Below are the code and all the weights of a small trained network. Each question names an input and a class and asks about switching units off, where a switched-off unit gives its printed mean instead of its output.

import numpy as np


def w(rows, s, z=0):
    codes = np.array(rows[::2]) - 128.0
    scale = np.full(codes.shape[1], s)
    scale[-1] = z or s
    return codes * scale


def f(y):
    return y / 2 * (1 + np.tanh(0.7978845608 * (y + 0.044715 * y**3)))


def log_softmax(a):
    a = a - a.max(-1, keepdims=True)
    return a - np.log(np.exp(a).sum(-1, keepdims=True))


def net(x, mask):
    res = np.array(x, float).reshape(1, 3) / 4 @ E
    y = f(res @ A[0][:, :-1].T + A[0][:, -1])
    res = res + np.where(mask, y, B[0][:, -1]) @ B[0][:, :-1]
    return log_softmax(res[-1] @ U[:, :-1].T + U[:, -1])


A, B = {}, {}
E = w([
[153,43,131,155,117,67,42],'x0',
[187,43,128,80,72,190,163],'x1',
[184,159,6,79,165,108,103],'x2',
],0.012)
A[0] = w([
[129,48,117,89,101,180,158,97],'n1',
[77,183,152,177,130,93,78,130],'n2',
[189,158,82,61,109,104,54,110],'n3',
[98,205,119,89,141,211,247,107],'n4',
[93,215,139,160,162,94,89,106],'n5',
[82,105,186,161,81,139,137,131],'n6',
[100,168,165,149,195,70,134,105],'n7',
[175,148,68,124,138,157,113,102],'n8',
[95,117,183,156,132,156,158,103],'n9',
[149,143,135,137,116,206,62,254],'n10',
[155,56,165,79,68,173,157,148],'n11',
[119,53,153,158,102,91,21,106],'n12',
[127,110,67,110,167,122,126,204],'n13',
[140,75,88,76,63,169,184,103],'n14',
[45,128,241,140,73,144,119,147],'n15',
[150,97,136,108,72,117,50,115],'n16',
[186,159,93,95,137,118,77,104],'n17',
[112,93,192,165,119,140,127,106],'n18',
[167,166,75,101,139,136,121,114],'n19',
[155,79,115,130,130,69,62,121],'n20',
[135,124,51,90,195,141,157,130],'n21',
],0.012,0.015)
B[0] = w([
[176,150,107,163,219,68,92,184],'n1',
[177,139,73,165,128,90,84,196],'n2',
[146,169,170,151,130,170,179,199],'n3',
[37,40,119,37,190,180,88,231],'n4',
[162,140,67,150,185,111,76,199],'n5',
[144,196,148,161,100,178,171,199],'n6',
[193,138,79,132,182,107,97,181],'n7',
[151,154,162,152,194,123,181,173],'n8',
[116,155,180,148,181,140,186,174],'n9',
[127,139,74,120,12,111,130,250],'n10',
[175,157,71,155,142,117,90,228],'n11',
[57,107,130,57,197,172,134,194],'n12',
[142,154,133,131,32,124,156,220],'n13',
[176,143,84,157,209,102,65,195],'n14',
[111,176,138,156,84,140,170,245],'n15',
[105,89,119,100,181,168,98,168],'n16',
[112,158,204,196,161,170,165,177],'n17',
[129,149,159,166,153,175,188,176],'n18',
[110,153,171,169,149,148,179,182],'n19',
[49,96,137,91,168,176,127,183],'n20',
[145,171,156,112,116,158,170,200],'n21',
],0.012,0.015)
U = w([
[139,154,163,157,125,140,199,122],'0',
[190,136,93,150,155,111,65,86],'1',
[56,94,132,64,160,147,117,102],'2',
[125,128,91,113,4,117,117,250],'3',
[136,90,179,129,123,69,137,93],'4',
[151,70,193,146,110,101,110,89],'5',
[136,88,179,129,121,66,138,92],'6',
],0.026,0.019)

Each question gives the input, the list of numbers given to net, and the class t.
The units are the neurons (one row each of A and B). Each row of codes is followed by its name. A weight is (code - 128) times the scale printed after its matrix; where a second scale follows, it is the last column's (A, B and U).
mask holds one flag per neuron, in row order. A switched-off neuron (its flag False) gives its mean, the last column of its row in B, instead of its output. The means were averaged over made-up inputs and are rounded, as every weight is.
A unit's drop is (log p(t) with every unit on - log p(t) with that unit switched off) / (log p(t) with every unit on - log p(t) with every unit switched off).
The circuit of an input: a set's keep is (log p(t) with only the set's units on - log p(t) with every unit switched off) / (log p(t) with every unit on - log p(t) with every unit switched off). Starting from the 12 units with the biggest drops (on a tie, the unit counted first), units are removed one at a time, each time the one whose removal leaves the highest keep (on an exact tie, the one counted first), for as long as the keep stays at least 0.8.
units of the circuit, in order: the units of the circuit, biggest drop first
top k neurons: the k neurons with the biggest drops, biggest first
drop of u: that unit's drop, to one decimal
input [6,6,-3], class 1: top 3 neurons : [n11; n4; n1]
input [-8,8,-5], class 1: units of the circuit, in order : [n14]
input [-2,-3,-2], class 3: top 2 neurons : [n14; n1]
input [5,6,6], class 0: top 3 neurons : [n3; n17; n5]
input [-8,-7,-3], class 2: top 2 neurons : [n4; n11]
input [-6,7,0], class 1: top 2 neurons : [n14; n11]
input [-5,-8,-7], class 1: top 3 neurons : [n5; n2; n7]
input [7,6,4], class 2: top 3 neurons : [n20; n12; n16]
input [-8,-7,-4], class 2: top 4 neurons : [n4; n11; n14; n1]
input [7,-6,6], class 2: top 2 neurons : [n20; n12]
input [-5,5,2], class 1: top 3 neurons : [n14; n12; n11]
input [4,-2,3], class 2: top 3 neurons : [n20; n12; n15]
input [0,7,7], class 0: drop of n21 : 0.5
input [-8,-8,-5], class 1: units of the circuit, in order : [n5]
input [-8,0,4], class 2: drop of n4 : 1.3
input [6,-8,-5], class 1: drop of n2 : 3.3
